Below is a small trained network, with its code and all its weights. Each question gives an input and a target symbol and asks what happens when units are switched off, that is, made to give their printed mean instead of their output.

import numpy as np


def w(rows, s, z=0):
    codes = np.array(rows[::2]) - 128.0
    scale = np.full(codes.shape[1], s)
    scale[-1] = z or s
    return codes * scale


def f(y):
    return y / 2 * (1 + np.tanh(0.7978845608 * (y + 0.044715 * y**3)))


def softmax(a):
    e = np.exp(a - a.max(-1, keepdims=True))
    return e / e.sum(-1, keepdims=True)


def log_softmax(a):
    a = a - a.max(-1, keepdims=True)
    return a - np.log(np.exp(a).sum(-1, keepdims=True))


def net(x, mask):
    ids = ['βγδζθφ'.index(c) for c in x.split()]
    T = len(ids)
    res = E[ids] + P[:T]
    r = res
    for j in range(2):
        rows = slice(3 * j, 3 * j + 3)
        q, k, v = (r @ M[0][rows].T for M in (Q, K, V))
        z = softmax(np.where(np.tri(T) > 0, q @ k.T / 3**0.5, -1e9)) @ v
        o = O[0][rows]
        res = res + np.where(mask[j], z, o[:, -1]) @ o[:, :-1]
    y = f(res @ A[0][:, :-1].T + A[0][:, -1])
    res = res + np.where(mask[2:18], y, B[0][:, -1]) @ B[0][:, :-1]
    return log_softmax(res[-1] @ U[:, :-1].T + U[:, -1])


Q, K, V, O, A, B = {}, {}, {}, {}, {}, {}
E = w([
[212,171,240],'β',
[133,6,71],'γ',
[122,125,178],'δ',
[107,135,132],'ζ',
[74,187,93],'θ',
[217,243,124],'φ',
],0.015)
P = w([
[37,146,245],'0',
[47,180,196],'1',
[138,209,179],'2',
[8,207,153],'3',
[4,225,175],'4',
[30,238,193],'5',
[63,239,190],'6',
[98,222,163],'7',
[62,185,176],'8',
[64,128,148],'9',
[150,184,167],'10',
[119,96,166],'11',
[148,83,171],'12',
],0.0031)
Q[0] = w([
[102,63,78],'h0',
[63,62,126],'h0',
[40,184,164],'h0',
[186,131,2],'h1',
[170,70,92],'h1',
[97,246,131],'h1',
],0.0089)
K[0] = w([
[147,192,117],'h0',
[189,225,125],'h0',
[198,88,94],'h0',
[165,2,198],'h1',
[60,3,149],'h1',
[136,230,213],'h1',
],0.0079)
V[0] = w([
[187,129,255],'h0',
[44,46,190],'h0',
[210,61,93],'h0',
[94,134,12],'h1',
[53,205,103],'h1',
[53,42,210],'h1',
],0.0091)
O[0] = w([
[206,219,225,253],'h0',
[33,51,185,176],'h0',
[204,27,143,80],'h0',
[102,233,55,13],'h1',
[79,88,2,154],'h1',
[27,79,214,41],'h1',
],0.0067,0.0032)
A[0] = w([
[24,89,68,203],'n0',
[170,73,142,128],'n1',
[200,17,135,16],'n2',
[105,44,56,2],'n3',
[58,141,97,93],'n4',
[254,102,104,71],'n5',
[111,118,68,184],'n6',
[106,130,87,171],'n7',
[193,218,67,226],'n8',
[125,202,110,150],'n9',
[100,144,83,60],'n10',
[195,72,142,84],'n11',
[185,118,162,48],'n12',
[160,62,130,143],'n13',
[171,89,127,187],'n14',
[71,96,50,8],'n15',
],0.0086,0.0046)
B[0] = w([
[79,243,170,164],'n0',
[170,55,43,145],'n1',
[44,147,83,131],'n2',
[112,122,62,118],'n3',
[144,188,180,125],'n4',
[47,81,166,172],'n5',
[200,162,134,140],'n6',
[157,175,88,136],'n7',
[188,13,123,254],'n8',
[96,84,116,169],'n9',
[176,87,112,116],'n10',
[80,179,98,140],'n11',
[150,226,68,142],'n12',
[46,68,28,142],'n13',
[46,77,2,160],'n14',
[163,77,89,119],'n15',
],0.0057,0.0069)
U = w([
[163,168,172,3],'β',
[50,55,74,71],'γ',
[97,52,209,174],'δ',
[69,147,146,98],'ζ',
[85,254,43,208],'θ',
[229,108,38,182],'φ',
],0.0065,0.0047)

Each question gives the input, a string of symbols that net reads in full, and the target symbol t.
The units are the heads (3 rows each of Q, K, V and O) and the neurons (one row each of A and B). Each row of codes is followed by its name. A weight is (code - 128) times the scale printed after its matrix; where a second scale follows, it is the last column's (O, A, B and U).
mask holds one flag per unit, heads first, then neurons. A switched-off unit (its flag False) gives its mean, the last column of its rows in O or B, instead of its output. The means were averaged over made-up inputs and are rounded, as every weight is.
A unit's drop is (log p(t) with every unit on - log p(t) with that unit switched off) / (log p(t) with every unit on - log p(t) with every unit switched off).
The circuit of an input: a set's keep is (log p(t) with only the set's units on - log p(t) with every unit switched off) / (log p(t) with every unit on - log p(t) with every unit switched off). Starting from the 12 units with the biggest drops (on a tie, the unit counted first), units are removed one at a time, each time the one whose removal leaves the highest keep (on an exact tie, the one counted first), for as long as the keep stays at least 0.8.
circuit, biggest first: the units of the circuit, biggest drop first
most important unit: the unit with the biggest drop
heads that matter: for each layer, one digit per head in row order, 1 if its drop is at least 0.15 and else 0, layers parted by /
drop of u: that unit's drop, to one decimal
input δ θ δ δ, target θ: heads that matter => 11
input φ φ δ θ φ, target φ: heads that matter => 01
input θ θ ζ, target θ: heads that matter => 11
input δ θ δ γ θ φ γ θ γ, target θ: circuit, biggest first => (h0; h1; n8)
input β δ φ δ φ θ, target φ: circuit, biggest first => (h1; n8; h0)
input φ δ δ φ φ γ δ, target φ: circuit, biggest first => (h1; n8)
input γ δ θ δ, target θ: circuit, biggest first => (h1; n8)
input δ δ φ θ θ, target φ: heads that matter => 01
input θ θ δ γ δ ζ δ θ ζ γ, target θ: circuit, biggest first => (h0; n0; n8)
input γ θ γ ζ, target θ: most important unit => h1
input φ φ φ β, target φ: drop of h1 => 0.5
input φ ζ γ θ φ δ β, target φ: drop of n0 => 0.1
input φ φ θ φ φ, target φ: drop of n8 => 0.6
